Below are the code and all the weights of a small trained network. Each question names an input and a target symbol and asks about switching units off, where a switched-off unit gives its printed mean instead of its output.

import numpy as np


def w(rows, s, z=0):
    codes = np.array(rows[::2]) - 128.0
    scale = np.full(codes.shape[1], s)
    scale[-1] = z or s
    return codes * scale


def norm(h):
    return h / np.sqrt((h * h).mean(-1, keepdims=True) + 1e-5)


def f(y):
    return np.maximum(y, 0)


def softmax(a):
    e = np.exp(a - a.max(-1, keepdims=True))
    return e / e.sum(-1, keepdims=True)


def log_softmax(a):
    a = a - a.max(-1, keepdims=True)
    return a - np.log(np.exp(a).sum(-1, keepdims=True))


def net(x, mask):
    ids = ['ΓΘΛΞΠΦαεζημψω'.index(c) for c in x.split()]
    T = len(ids)
    res = E[ids] + P[:T]
    u = 0
    for l in range(3):
        q, k, v = (norm(res) @ M[l].T for M in (Q, K, V))
        z = softmax(np.where(np.tri(T) > 0, q @ k.T / 4**0.5, -1e9)) @ v
        res = res + np.where(mask[u], z, O[l][:, -1]) @ O[l][:, :-1]
        u += 1
        y = f(norm(res) @ A[l][:, :-1].T + A[l][:, -1])
        res = res + np.where(mask[u : u + 8], y, B[l][:, -1]) @ B[l][:, :-1]
        u += 8
    return log_softmax(norm(res)[-1] @ U[:, :-1].T + U[:, -1])


Q, K, V, O, A, B = {}, {}, {}, {}, {}, {}
E = w([
[157,180,181,95,124,156,119,173],'Γ',
[254,224,100,137,238,121,100,88],'Θ',
[113,120,56,142,156,162,157,122],'Λ',
[171,126,116,184,149,184,198,145],'Ξ',
[127,200,84,148,207,157,57,142],'Π',
[136,93,126,112,130,75,108,138],'Φ',
[119,204,152,120,113,113,75,134],'α',
[117,116,125,98,177,175,154,164],'ε',
[62,157,123,140,130,126,129,149],'ζ',
[163,213,98,79,145,124,129,134],'η',
[93,165,96,185,132,218,127,172],'μ',
[138,140,157,155,147,135,106,95],'ψ',
[157,174,112,145,88,139,133,139],'ω',
],0.0036)
P = w([
[51,193,206,127,132,252,228,3],'0',
[179,207,76,214,169,129,164,140],'1',
[155,190,58,199,128,178,138,165],'2',
[174,177,51,181,151,166,142,156],'3',
[180,192,63,182,153,178,129,173],'4',
[176,198,56,189,161,187,114,171],'5',
[181,176,70,186,165,215,113,154],'6',
[170,158,55,212,162,200,104,168],'7',
[170,178,53,200,169,200,105,173],'8',
[177,172,41,199,177,230,95,180],'9',
[171,170,43,211,194,231,111,168],'10',
],0.00066)
Q[0] = w([
[152,57,84,92,122,17,87,117],'L0H0',
[156,65,103,81,106,47,112,92],'L0H0',
[184,59,89,101,134,1,87,141],'L0H0',
[77,171,167,176,112,204,157,121],'L0H0',
],0.0059)
K[0] = w([
[72,232,172,135,142,219,189,77],'L0H0',
[113,254,178,169,159,205,169,67],'L0H0',
[81,227,185,112,137,211,228,59],'L0H0',
[148,64,109,151,91,69,71,164],'L0H0',
],0.0047)
V[0] = w([
[181,139,63,141,170,202,129,138],'L0H0',
[156,152,199,128,91,193,189,60],'L0H0',
[4,123,160,67,140,172,103,132],'L0H0',
[127,150,110,111,174,109,92,138],'L0H0',
],0.0023)
O[0] = w([
[1,139,234,143,41,25,218,174,250],'L0H0',
[75,57,171,212,90,241,162,211,125],'L0H0',
[121,163,162,84,10,231,25,149,124],'L0H0',
[201,141,158,90,104,88,172,114,166],'L0H0',
],0.0017,0.0023)
A[0] = w([
[15,107,135,143,110,145,148,176,77],'L0N0',
[127,100,140,110,77,141,58,150,109],'L0N1',
[2,169,128,168,148,151,124,89,144],'L0N2',
[67,107,237,234,110,142,109,31,6],'L0N3',
[149,186,119,18,121,110,74,78,138],'L0N4',
[146,112,109,171,141,56,72,49,126],'L0N5',
[182,83,59,91,166,126,122,116,86],'L0N6',
[29,170,70,173,53,133,176,121,50],'L0N7',
],0.0028,0.0016)
B[0] = w([
[134,138,90,74,151,140,109,125,238],'L0N0',
[166,169,115,146,140,105,132,108,141],'L0N1',
[144,102,155,80,128,88,73,117,253],'L0N2',
[129,70,255,164,152,107,135,92,199],'L0N3',
[81,81,89,187,144,148,153,122,206],'L0N4',
[147,121,149,88,122,147,176,176,166],'L0N5',
[145,166,174,156,97,100,92,112,158],'L0N6',
[220,119,127,72,68,140,99,98,193],'L0N7',
],0.0038,0.0017)
Q[1] = w([
[127,171,112,118,150,165,48,66],'L1H0',
[49,12,189,130,39,170,205,148],'L1H0',
[153,178,2,181,238,92,131,100],'L1H0',
[208,229,45,184,230,83,69,141],'L1H0',
],0.0036)
K[1] = w([
[129,146,94,109,71,112,65,161],'L1H0',
[84,221,129,101,186,221,227,42],'L1H0',
[141,12,44,221,124,82,81,195],'L1H0',
[170,3,132,217,76,77,48,225],'L1H0',
],0.0036)
V[1] = w([
[221,191,160,168,128,187,102,34],'L1H0',
[191,118,115,147,103,63,19,206],'L1H0',
[131,219,250,26,34,52,143,158],'L1H0',
[237,114,99,80,180,143,116,203],'L1H0',
],0.002)
O[1] = w([
[174,225,55,71,122,153,26,70,118],'L1H0',
[216,79,111,85,112,37,185,184,137],'L1H0',
[92,174,213,87,168,1,169,62,238],'L1H0',
[111,42,146,71,44,65,35,164,252],'L1H0',
],0.0022,0.0014)
A[1] = w([
[12,81,142,58,171,162,140,159,5],'L1N0',
[137,135,115,81,179,151,151,140,163],'L1N1',
[121,97,150,134,155,176,175,142,97],'L1N2',
[138,125,114,170,99,253,58,136,16],'L1N3',
[117,143,171,71,140,161,134,177,43],'L1N4',
[154,154,97,151,145,125,132,132,87],'L1N5',
[145,94,164,210,125,130,203,102,121],'L1N6',
[142,80,138,142,129,86,109,186,86],'L1N7',
],0.0037,0.0021)
B[1] = w([
[77,71,39,55,232,151,151,89,254],'L1N0',
[69,117,89,147,78,115,117,83,252],'L1N1',
[89,121,35,108,133,139,122,105,181],'L1N2',
[208,170,53,221,58,163,18,179,153],'L1N3',
[106,94,110,20,184,138,166,183,225],'L1N4',
[80,111,157,88,130,106,115,132,152],'L1N5',
[1,77,124,110,124,145,90,179,173],'L1N6',
[155,143,57,159,188,143,205,138,160],'L1N7',
],0.0028,0.0024)
Q[2] = w([
[142,116,143,185,192,43,138,199],'L2H0',
[215,52,62,147,163,2,218,245],'L2H0',
[92,238,186,61,87,227,116,82],'L2H0',
[87,172,170,131,83,213,110,74],'L2H0',
],0.0062)
K[2] = w([
[104,189,167,137,157,183,86,88],'L2H0',
[127,172,155,80,124,253,132,41],'L2H0',
[141,125,104,120,118,7,163,220],'L2H0',
[131,95,120,166,104,42,161,200],'L2H0',
],0.0065)
V[2] = w([
[164,85,69,123,211,4,69,65],'L2H0',
[75,175,159,222,133,134,113,43],'L2H0',
[172,199,143,52,37,157,225,47],'L2H0',
[197,162,171,140,58,67,16,203],'L2H0',
],0.0022)
O[2] = w([
[122,132,155,227,193,133,17,101,85],'L2H0',
[107,59,155,74,71,27,82,196,79],'L2H0',
[73,160,44,130,3,135,154,141,175],'L2H0',
[81,111,219,93,78,247,71,107,11],'L2H0',
],0.0026,0.0011)
A[2] = w([
[31,146,84,173,170,120,229,89,137],'L2N0',
[172,236,235,188,26,87,76,13,4],'L2N1',
[95,117,148,57,136,35,220,146,244],'L2N2',
[212,173,48,133,54,136,116,84,139],'L2N3',
[104,149,217,150,186,91,57,79,179],'L2N4',
[157,127,175,107,68,133,217,126,148],'L2N5',
[118,199,8,138,97,159,170,109,128],'L2N6',
[10,74,151,61,4,236,165,119,229],'L2N7',
],0.0024,0.0012)
B[2] = w([
[85,201,113,98,66,169,85,86,202],'L2N0',
[134,99,12,75,121,128,251,196,169],'L2N1',
[137,160,184,135,132,233,53,95,251],'L2N2',
[118,48,184,130,173,155,130,65,181],'L2N3',
[79,92,150,159,62,68,167,162,177],'L2N4',
[127,177,170,83,175,215,143,157,159],'L2N5',
[108,78,202,174,73,121,158,65,205],'L2N6',
[202,115,139,240,241,54,143,177,218],'L2N7',
],0.0028,0.0031)
U = w([
[145,215,202,85,157,196,128,188,37],'Γ',
[187,189,112,168,190,58,157,73,155],'Θ',
[163,33,115,126,102,129,114,2,7],'Λ',
[74,106,81,247,122,169,173,182,31],'Ξ',
[71,180,107,171,152,79,18,163,31],'Π',
[197,47,87,130,148,89,122,221,82],'Φ',
[68,161,93,97,56,51,159,201,123],'α',
[62,84,67,57,206,168,150,121,239],'ε',
[158,118,139,14,78,84,47,114,97],'ζ',
[60,204,130,152,71,149,120,30,145],'η',
[173,119,92,171,96,218,35,144,252],'μ',
[84,50,232,165,144,84,129,125,233],'ψ',
[189,99,119,109,65,183,241,115,127],'ω',
],0.0071,0.0014)

Each question gives the input, a string of symbols that net reads in full, and the target symbol t.
The units are the heads (4 rows each of Q, K, V and O) and the neurons (one row each of A and B). Each row of codes is followed by its name. A weight is (code - 128) times the scale printed after its matrix; where a second scale follows, it is the last column's (O, A, B and U).
mask holds one flag per unit, layer by layer, with each layer's heads first. A switched-off unit (its flag False) gives its mean, the last column of its rows in O or B, instead of its output. The means were averaged over made-up inputs and are rounded, as every weight is.
A unit's drop is (log p(t) with every unit on - log p(t) with that unit switched off) / (log p(t) with every unit on - log p(t) with every unit switched off).
The circuit of an input: a set's keep is (log p(t) with only the set's units on - log p(t) with every unit switched off) / (log p(t) with every unit on - log p(t) with every unit switched off). Starting from the 12 units with the biggest drops (on a tie, the unit counted first), units are removed one at a time, each time the one whose removal leaves the highest keep (on an exact tie, the one counted first), for as long as the keep stays at least 0.8.
circuit, biggest first: the units of the circuit, biggest drop first
unit that matters most: the unit with the biggest drop
k most important neurons: the k neurons with the biggest drops, biggest first
top k neurons in layer l: the k neurons of layer l with the biggest drops, biggest first
input α ψ ε ε ω η ψ Γ Π ψ Φ, target ζ: circuit, biggest first : L1H0, L2N7, L1N0
input ε μ ε ψ ε Θ ω ψ Φ μ, target Θ: circuit, biggest first : L0H0, L1H0, L1N0, L0N4
input Φ ω Θ, target μ: 3 most important neurons : L0N4, L0N2, L0N3
input ε ε ε Ξ ε η Φ Γ, target Θ: circuit, biggest first : L0H0, L2H0
input ψ Π Γ ψ ψ Φ, target Φ: top 2 neurons in layer 1 : L1N7, L1N0
input α ε ε ψ ε Γ ε Φ ε, target ζ: most important neuron : L0N6
input Ξ ψ Θ Φ ψ, target ε: circuit, biggest first : L0H0, L1H0, L1N6, L0N2
input η Γ ε Φ ε ψ ε Γ ζ ω, target α: 3 most important neurons : L0N4, L1N6, L0N7
input ζ ε ψ ψ μ ε Ξ ε η Φ, target Λ: top 2 neurons in layer 2 : L2N3, L2N7
input ψ ε α μ ε Φ ψ Γ Γ, target Φ: top 2 neurons in layer 0 : L0N3, L0N4
input ε η α Π ζ ε α, target α: 3 most important neurons : L2N1, L1N0, L2N7
input α ε Φ Γ, target ζ: 2 most important neurons : L0N1, L2N7
input Θ α Φ ε ψ ψ Γ ω ε Λ Λ, target Π: top 2 neurons in layer 0 : L0N6, L0N7
input ω ε Φ α ζ Λ ε α, target Ξ: most important neuron : L0N7
input ε Φ η ε ε Λ ε η, target Θ: 2 most important neurons : L1N0, L0N1
input ε ε ε α ω, target ω: 4 most important neurons : L2N1, L0N7, L2N3, L1N0
input ψ ψ Γ Γ ψ ψ α Φ ε ε, target Φ: 4 most important neurons : L0N6, L0N3, L1N0, L0N1
input ψ ψ ψ ε ζ ψ Φ ω α, target Φ: top 2 neurons in layer 0 : L0N4, L0N3
input ε ω ω μ ε ε ε μ Φ ε ε, target Θ: 2 most important neurons : L0N6, L1N0
input ε ε ω Φ ε ε ω ω, target Θ: most important neuron : L1N0
input η α ψ Φ ψ Ξ ω ε ε ψ μ, target α: 2 most important neurons : L0N4, L1N0
input Θ μ ψ Ξ η ε ε Γ ω ψ Φ, target Π: top 2 neurons in layer 0 : L0N4, L0N2
input ω ψ ε Φ, target Ξ: 2 most important neurons : L0N7, L2N7
input Π ε μ Ξ ε ψ Γ Φ ε ω, target ψ: top 3 neurons in layer 0 : L0N2, L0N4, L0N7
input ε ε ε ζ, target ζ: 2 most important neurons : L0N7, L0N2
input Γ ψ ε Φ α Ξ ω ε Θ ε ε, target ω: 2 most important neurons : L1N0, L0N6
input ψ α ω η Φ ε μ η ε ψ Ξ, target Φ: unit that matters most : L1H0
input Γ μ ω ε α μ Γ ε Γ Φ, target ω: top 3 neurons in layer 1 : L1N7, L1N4, L1N0
input ω ε ε ω ω Φ η Ξ Π, target Ξ: top 3 neurons in layer 0 : L0N7, L0N2, L0N3
input μ η Π ε ε Γ Γ ε ε Γ Φ, target Γ: top 2 neurons in layer 2 : L2N2, L2N5
